Below is a small trained network, with its code and all its weights. Each question gives an input and a class and asks what happens when units are switched off, that is, made to give their printed mean instead of their output.

import numpy as np


def w(rows, s, z=0):
    codes = np.array(rows[::2]) - 128.0
    scale = np.full(codes.shape[1], s)
    scale[-1] = z or s
    return codes * scale


def f(y):
    return y / 2 * (1 + np.tanh(0.7978845608 * (y + 0.044715 * y**3)))


def log_softmax(a):
    a = a - a.max(-1, keepdims=True)
    return a - np.log(np.exp(a).sum(-1, keepdims=True))


def net(x, mask):
    res = np.array(x, float).reshape(1, 8) / 4 @ E
    y = f(res @ A[0][:, :-1].T + A[0][:, -1])
    res = res + np.where(mask, y, B[0][:, -1]) @ B[0][:, :-1]
    return log_softmax(res[-1] @ U[:, :-1].T + U[:, -1])


A, B = {}, {}
E = w([
[131,109,2,75,59,109,146],'x0',
[230,94,113,213,68,147,47],'x1',
[26,203,97,53,59,84,161],'x2',
[95,70,126,122,50,86,72],'x3',
[154,19,151,141,121,45,148],'x4',
[130,189,67,101,78,65,4],'x5',
[134,172,90,63,102,148,176],'x6',
[98,132,155,226,47,37,159],'x7',
],0.0078)
A[0] = w([
[65,126,204,195,122,212,185,116],'neuron 0',
[138,29,52,89,59,98,231,167],'neuron 1',
[177,2,59,145,144,178,62,103],'neuron 2',
[115,133,101,206,28,131,73,146],'neuron 3',
[48,160,52,34,71,137,92,249],'neuron 4',
[233,93,118,160,166,200,175,249],'neuron 5',
],0.017,0.0012)
B[0] = w([
[115,111,37,90,56,83,237,205],'neuron 0',
[20,108,139,109,131,120,229,213],'neuron 1',
[215,154,44,140,66,94,50,217],'neuron 2',
[159,110,125,131,146,125,24,211],'neuron 3',
[250,168,71,134,82,124,238,250],'neuron 4',
[188,174,147,122,141,152,125,218],'neuron 5',
],0.014,0.021)
U = w([
[56,162,185,110,195,194,143,3],'0',
[2,107,140,77,123,119,230,153],'1',
[136,192,94,106,76,121,152,172],'2',
[76,117,124,162,89,101,11,162],'3',
],0.0099,0.005)

Each question gives the input, the list of numbers given to net, and the class t.
The units are the neurons (one row each of A and B). Each row of codes is followed by its name. A weight is (code - 128) times the scale printed after its matrix; where a second scale follows, it is the last column's (A, B and U).
mask holds one flag per neuron, in row order. A switched-off neuron (its flag False) gives its mean, the last column of its row in B, instead of its output. The means were averaged over made-up inputs and are rounded, as every weight is.
A unit's drop is (log p(t) with every unit on - log p(t) with that unit switched off) / (log p(t) with every unit on - log p(t) with every unit switched off).
The circuit of an input: a set's keep is (log p(t) with only the set's units on - log p(t) with every unit switched off) / (log p(t) with every unit on - log p(t) with every unit switched off). Starting from all 6 units, units are removed one at a time, each time the one whose removal leaves the highest keep (on an exact tie, the one counted first), for as long as the keep stays at least 0.8.
units of the circuit, in order: the units of the circuit, biggest drop first
k most important neurons: the k neurons with the biggest drops, biggest first
drop when u is switched off: that unit's drop, to one decimal
input [0,7,-6,-4,1,8,2,-7], class 3: units of the circuit, in order -> neuron 4
input [-8,-6,2,8,-2,4,-3,8], class 3: units of the circuit, in order -> neuron 4; neuron 3
input [8,-5,2,-6,-5,-7,4,-5], class 1: 2 most important neurons -> neuron 1; neuron 2
input [-7,-3,3,-1,-1,3,-5,-7], class 1: 2 most important neurons -> neuron 2; neuron 4
input [-7,-4,-3,5,-1,-3,6,2], class 1: 2 most important neurons -> neuron 2; neuron 4
input [7,-6,-4,4,-5,-4,1,-2], class 1: 2 most important neurons -> neuron 1; neuron 2
input [8,-2,5,2,6,4,8,1], class 1: drop when neuron 1 is switched off -> 2.2
input [8,-4,-6,-1,5,6,-5,3], class 3: drop when neuron 2 is switched off -> 0.1
input [-3,-1,0,6,2,0,5,7], class 1: drop when neuron 1 is switched off -> 0.2
input [7,4,3,-3,-2,-5,6,4], class 1: drop when neuron 1 is switched off -> 0.5
